Here is a tiny trained network, its code and every weight. The questions are about switching its units off for an input and a target symbol, where a switched-off unit gives its printed mean instead of its output.

import numpy as np


def w(rows, s, z=0):
    codes = np.array(rows[::2]) - 128.0
    scale = np.full(codes.shape[1], s)
    scale[-1] = z or s
    return codes * scale


def f(y):
    return y / 2 * (1 + np.tanh(0.7978845608 * (y + 0.044715 * y**3)))


def softmax(a):
    e = np.exp(a - a.max(-1, keepdims=True))
    return e / e.sum(-1, keepdims=True)


def log_softmax(a):
    a = a - a.max(-1, keepdims=True)
    return a - np.log(np.exp(a).sum(-1, keepdims=True))


def net(x, mask):
    ids = ['βγδεζθλμπστφψω'.index(c) for c in x.split()]
    T = len(ids)
    res = E[ids] + P[:T]
    u = 0
    for l in range(2):
        r = res
        for j in range(2):
            rows = slice(2 * j, 2 * j + 2)
            q, k, v = (r @ M[l][rows].T for M in (Q, K, V))
            z = softmax(np.where(np.tri(T) > 0, q @ k.T / 2**0.5, -1e9)) @ v
            o = O[l][rows]
            res = res + np.where(mask[u + j], z, o[:, -1]) @ o[:, :-1]
        u += 2
        y = f(res @ A[l][:, :-1].T + A[l][:, -1])
        res = res + np.where(mask[u : u + 4], y, B[l][:, -1]) @ B[l][:, :-1]
        u += 4
    return log_softmax(res[-1] @ U[:, :-1].T + U[:, -1])


Q, K, V, O, A, B = {}, {}, {}, {}, {}, {}
E = w([
[156,43,128,103,83,97,137,67,110,75],'β',
[97,97,215,100,206,64,152,157,134,126],'γ',
[141,34,108,43,126,222,129,94,40,199],'δ',
[136,163,194,219,26,96,104,121,176,105],'ε',
[178,88,220,100,110,187,78,129,105,184],'ζ',
[129,111,177,163,101,110,204,130,159,175],'θ',
[137,99,128,182,213,91,138,126,124,155],'λ',
[204,215,255,135,147,75,121,121,146,128],'μ',
[70,129,46,163,104,142,127,121,184,109],'π',
[152,86,46,135,36,96,45,177,120,99],'σ',
[144,55,58,179,107,135,39,165,152,120],'τ',
[88,103,44,153,95,121,100,103,23,136],'φ',
[126,84,150,176,234,206,78,61,84,167],'ψ',
[194,101,94,84,134,102,157,143,102,165],'ω',
],0.02)
P = w([
[94,66,143,88,195,82,101,178,129,255],'0',
[108,72,141,95,162,95,150,185,115,186],'1',
[108,70,139,102,146,94,160,193,95,148],'2',
[99,73,143,120,146,89,149,197,83,117],'3',
[97,71,143,125,119,89,150,203,74,105],'4',
[122,74,138,132,100,98,178,215,55,66],'5',
],0.0088)
Q[0] = w([
[147,67,193,127,140,91,153,141,36,142],'0.h1',
[166,139,88,153,109,147,113,103,222,89],'0.h1',
[150,104,128,108,159,137,69,146,125,135],'0.h2',
[147,28,162,165,149,131,122,255,139,167],'0.h2',
],0.013)
K[0] = w([
[139,90,130,128,29,88,63,139,100,67],'0.h1',
[185,139,159,158,213,146,155,114,163,170],'0.h1',
[130,126,127,130,139,126,93,123,103,95],'0.h2',
[110,109,88,153,54,127,86,131,129,2],'0.h2',
],0.013)
V[0] = w([
[167,74,141,121,145,143,146,92,212,83],'0.h1',
[132,126,165,119,152,196,162,162,139,164],'0.h1',
[205,174,170,68,255,146,192,214,73,152],'0.h2',
[127,132,144,191,160,105,168,44,52,114],'0.h2',
],0.0063)
O[0] = w([
[121,87,129,54,119,85,71,112,248,134,102],'0.h1',
[86,95,131,164,116,140,93,153,114,182,96],'0.h1',
[143,70,121,158,126,114,158,189,208,138,1],'0.h2',
[148,146,147,193,122,150,179,94,160,144,64],'0.h2',
],0.012,0.0059)
A[0] = w([
[158,155,109,136,165,166,63,17,120,17,196],'0.n1',
[216,127,50,85,20,148,46,93,94,127,95],'0.n2',
[108,235,2,160,72,158,109,174,197,93,202],'0.n3',
[167,115,198,50,151,75,119,164,94,116,253],'0.n4',
],0.0063,0.003)
B[0] = w([
[110,87,149,116,99,117,143,154,73,166,192],'0.n1',
[99,120,140,244,158,90,144,114,159,123,215],'0.n2',
[2,60,163,143,90,126,89,77,43,128,145],'0.n3',
[101,63,233,181,141,184,76,85,29,135,255],'0.n4',
],0.01,0.0099)
Q[1] = w([
[169,31,181,146,128,118,113,78,52,168],'1.h1',
[118,121,125,156,156,144,154,173,107,135],'1.h1',
[117,104,127,179,146,162,165,168,119,194],'1.h2',
[182,220,5,34,144,157,128,121,252,82],'1.h2',
],0.013)
K[1] = w([
[112,107,96,178,23,105,77,86,91,14],'1.h1',
[82,116,93,172,209,112,178,132,111,68],'1.h1',
[116,137,52,151,123,160,138,116,111,41],'1.h2',
[157,151,149,68,219,159,174,157,170,255],'1.h2',
],0.0095)
V[1] = w([
[207,109,187,107,73,156,136,53,105,91],'1.h1',
[221,123,98,165,155,132,183,178,94,146],'1.h1',
[208,166,175,204,160,105,1,194,155,115],'1.h2',
[111,202,181,140,97,106,180,129,161,143],'1.h2',
],0.0085)
O[1] = w([
[205,46,140,138,125,153,186,58,101,195,112],'1.h1',
[207,177,115,150,206,120,85,180,75,154,45],'1.h1',
[211,106,158,159,118,121,6,139,124,109,169],'1.h2',
[78,162,208,193,92,38,71,153,90,209,3],'1.h2',
],0.011)
A[1] = w([
[96,192,179,103,185,104,170,179,117,238,2],'1.n1',
[2,149,133,107,152,120,147,62,78,94,19],'1.n2',
[53,109,160,223,128,153,135,36,104,179,126],'1.n3',
[139,117,179,54,174,195,115,60,120,150,48],'1.n4',
],0.0059,0.0031)
B[1] = w([
[90,65,54,175,2,82,96,97,56,90,139],'1.n1',
[234,205,222,163,85,151,140,191,174,146,247],'1.n2',
[127,202,104,39,208,88,173,112,134,94,249],'1.n3',
[94,119,46,211,46,58,109,140,202,103,221],'1.n4',
],0.0093,0.015)
U = w([
[125,117,122,181,156,111,157,60,161,132,134],'β',
[53,67,189,135,180,140,148,147,105,143,40],'γ',
[52,90,133,90,144,205,133,116,89,192,186],'δ',
[104,151,156,54,151,107,93,66,78,168,253],'ε',
[147,100,131,139,58,183,113,115,115,162,102],'ζ',
[92,107,112,101,70,74,122,159,102,164,123],'θ',
[153,163,84,175,146,53,120,134,166,111,51],'λ',
[166,145,154,169,128,130,114,95,131,161,35],'μ',
[112,145,162,115,141,166,141,120,134,136,162],'π',
[110,131,129,119,147,131,122,104,113,131,63],'σ',
[112,141,105,91,117,143,75,93,111,65,171],'τ',
[121,144,132,189,134,168,148,94,59,145,88],'φ',
[104,169,139,211,216,222,110,31,159,166,164],'ψ',
[193,120,112,2,123,102,111,160,100,150,118],'ω',
],0.0071,0.0048)

Each question gives the input, a string of symbols that net reads in full, and the target symbol t.
The units are the heads (2 rows each of Q, K, V and O) and the neurons (one row each of A and B). Each row of codes is followed by its name. A weight is (code - 128) times the scale printed after its matrix; where a second scale follows, it is the last column's (O, A, B and U).
mask holds one flag per unit, layer by layer, with each layer's heads first. A switched-off unit (its flag False) gives its mean, the last column of its rows in O or B, instead of its output. The means were averaged over made-up inputs and are rounded, as every weight is.
A unit's drop is (log p(t) with every unit on - log p(t) with that unit switched off) / (log p(t) with every unit on - log p(t) with every unit switched off).
The circuit of an input: a set's keep is (log p(t) with only the set's units on - log p(t) with every unit switched off) / (log p(t) with every unit on - log p(t) with every unit switched off). Starting from all 12 units, units are removed one at a time, each time the one whose removal leaves the highest keep (on an exact tie, the one counted first), for as long as the keep stays at least 0.8.
units of the circuit, in order: the units of the circuit, biggest drop first
unit that matters most: the unit with the biggest drop
top k neurons: the k neurons with the biggest drops, biggest first
k most important neurons of layer l: the k neurons of layer l with the biggest drops, biggest first
which heads matter: for each layer, one digit per head in row order, 1 if its drop is at least 0.15 and else 0, layers parted by /
input ψ σ ζ δ ε, target τ: units of the circuit, in order : (1.h2 0.n2 1.n2)
input ω π θ, target π: unit that matters most : 1.n2
input θ π μ, target π: top 2 neurons : (1.n2 0.n3)
input β λ τ λ π γ, target π: units of the circuit, in order : (0.n3 1.n2 1.h2 1.h1)
input σ φ ψ τ ζ ω, target τ: units of the circuit, in order : (1.h2 0.n2 0.h2 1.h1)
input γ λ μ λ θ, target θ: top 2 neurons : (0.n4 1.n1)
input σ γ ζ, target τ: which heads matter : 01 / 01
input δ γ ζ, target ζ: units of the circuit, in order : (0.h2 1.h2 1.n3)
input φ ω ψ ω γ μ, target φ: which heads matter : 10 / 11
input ζ τ τ τ δ, target τ: which heads matter : 00 / 01
input ε π λ ζ τ λ, target τ: which heads matter : 00 / 01
input δ π β, target β: top 2 neurons : (0.n4 1.n4)
input μ τ ψ π ψ ω, target π: which heads matter : 00 / 11
input ε ψ ε ψ γ, target ε: unit that matters most : 1.h2
input ε δ δ, target ε: units of the circuit, in order : (1.h2 1.n3 0.h2)
input λ μ ψ ε ψ π, target π: which heads matter : 00 / 01
input ζ σ ζ φ ω δ, target τ: units of the circuit, in order : (1.h2 0.n2 0.h2 1.h1)
input λ ψ ψ ζ ε, target ε: units of the circuit, in order : (1.h2 1.n3 0.h2 1.h1)
input σ ψ ω ζ ψ θ, target τ: units of the circuit, in order : (1.h2 0.h2)
input θ π ψ ζ, target π: unit that matters most : 0.n3
input γ β ε σ ψ, target τ: units of the circuit, in order : (1.h2 0.h2)
input ε σ ω ζ λ, target τ: which heads matter : 01 / 01
input ω ζ τ, target τ: units of the circuit, in order : (1.h2 1.n2)
input τ τ μ β τ ψ, target τ: 2 most important neurons of layer 0 : (0.n3 0.n2)
input τ δ π, target π: top 3 neurons : (0.n3 1.n2 1.n4)
input ψ γ θ β φ γ, target φ: top 2 neurons : (1.n1 0.n4)
input ζ λ φ λ, target φ: unit that matters most : 0.h1
input ψ δ ζ δ ω, target ω: top 4 neurons : (0.n2 1.n4 0.n3 0.n4)
input π ω ψ, target π: top 3 neurons : (1.n2 0.n3 0.n4)
input ψ ω β λ ζ δ, target β: which heads matter : 00 / 10
